Rows, each with roughly how far along a hidden order it lies (0 to 12)
[-0.356, 0.129, 0.050, -0.041, -0.217, 0.181, -0.029, -0.130, -2.198, -0.387, 0.597, -0.526, 0.017, -0.365, 0.187, 0.035, 0.278, -1.576, 0.708, -0.166, 0.136, -0.108, 0.258, -0.659, 0.521, -0.668] : 12
[-1.130, -0.101, 0.165, 0.232, -0.511, 0.198, 0.560, -0.507, 5.305, -0.740, 0.261, 0.029, -0.134, -0.271, 0.009, -0.086, -0.030, 1.128, -0.310, 0.077, 0.536, 0.128, -0.128, 0.816, 0.446, 0.831] : 0
[4.722, 0.103, -0.212, 0.007, 0.835, 1.855, -0.129, -2.195, -6.866, 3.193, -0.661, -0.056, -0.014, 1.195, -1.765, 0.222, 0.576, 3.585, 0.593, 0.870, -0.576, -0.390, -0.132, 0.871, -1.630, 1.444] : 6
[-3.220, -0.040, 0.380, 0.331, -1.175, -0.191, 0.843, -0.177, 8.488, -2.089, 1.064, -0.511, -0.194, -1.137, 0.801, -0.149, 0.049, -0.473, 0.028, -0.194, 1.157, 0.181, -0.015, 0.276, 1.721, 0.391] : 1
[-1.968, 0.142, -0.075, -0.030, -0.282, 0.221, -0.243, 0.012, -0.667, -1.112, 0.561, -0.374, 0.126, -0.245, 0.187, -0.026, 0.024, -2.656, 0.519, -0.356, 0.201, -0.180, 0.414, -1.723, 0.404, -1.369] : 12
[1.177, -0.068, 0.057, 0.197, -0.043, 0.833, 0.375, -1.215, 2.338, 0.458, -0.286, 0.173, -0.082, 0.444, -0.771, 0.006, 0.083, 2.326, -0.210, 0.435, 0.120, -0.040, -0.181, 0.784, -0.516, 1.147] : 0
[5.067, 0.111, 0.387, 0.065, -0.087, 0.694, 0.639, -1.103, -3.790, 2.621, 0.821, -1.209, -0.374, -1.038, 0.594, 0.212, 0.863, 3.599, 1.328, 0.756, 0.489, 0.022, -0.299, 3.370, 0.997, 2.356] : 7
[0.371, -0.037, -0.077, 0.184, 0.070, 1.106, 0.241, -1.459, 1.570, 0.347, -0.271, 0.239, -0.012, 0.674, -1.103, 0.015, 0.110, 2.163, -0.123, 0.351, 0.043, -0.150, -0.067, 0.028, -0.792, 0.574] : 1
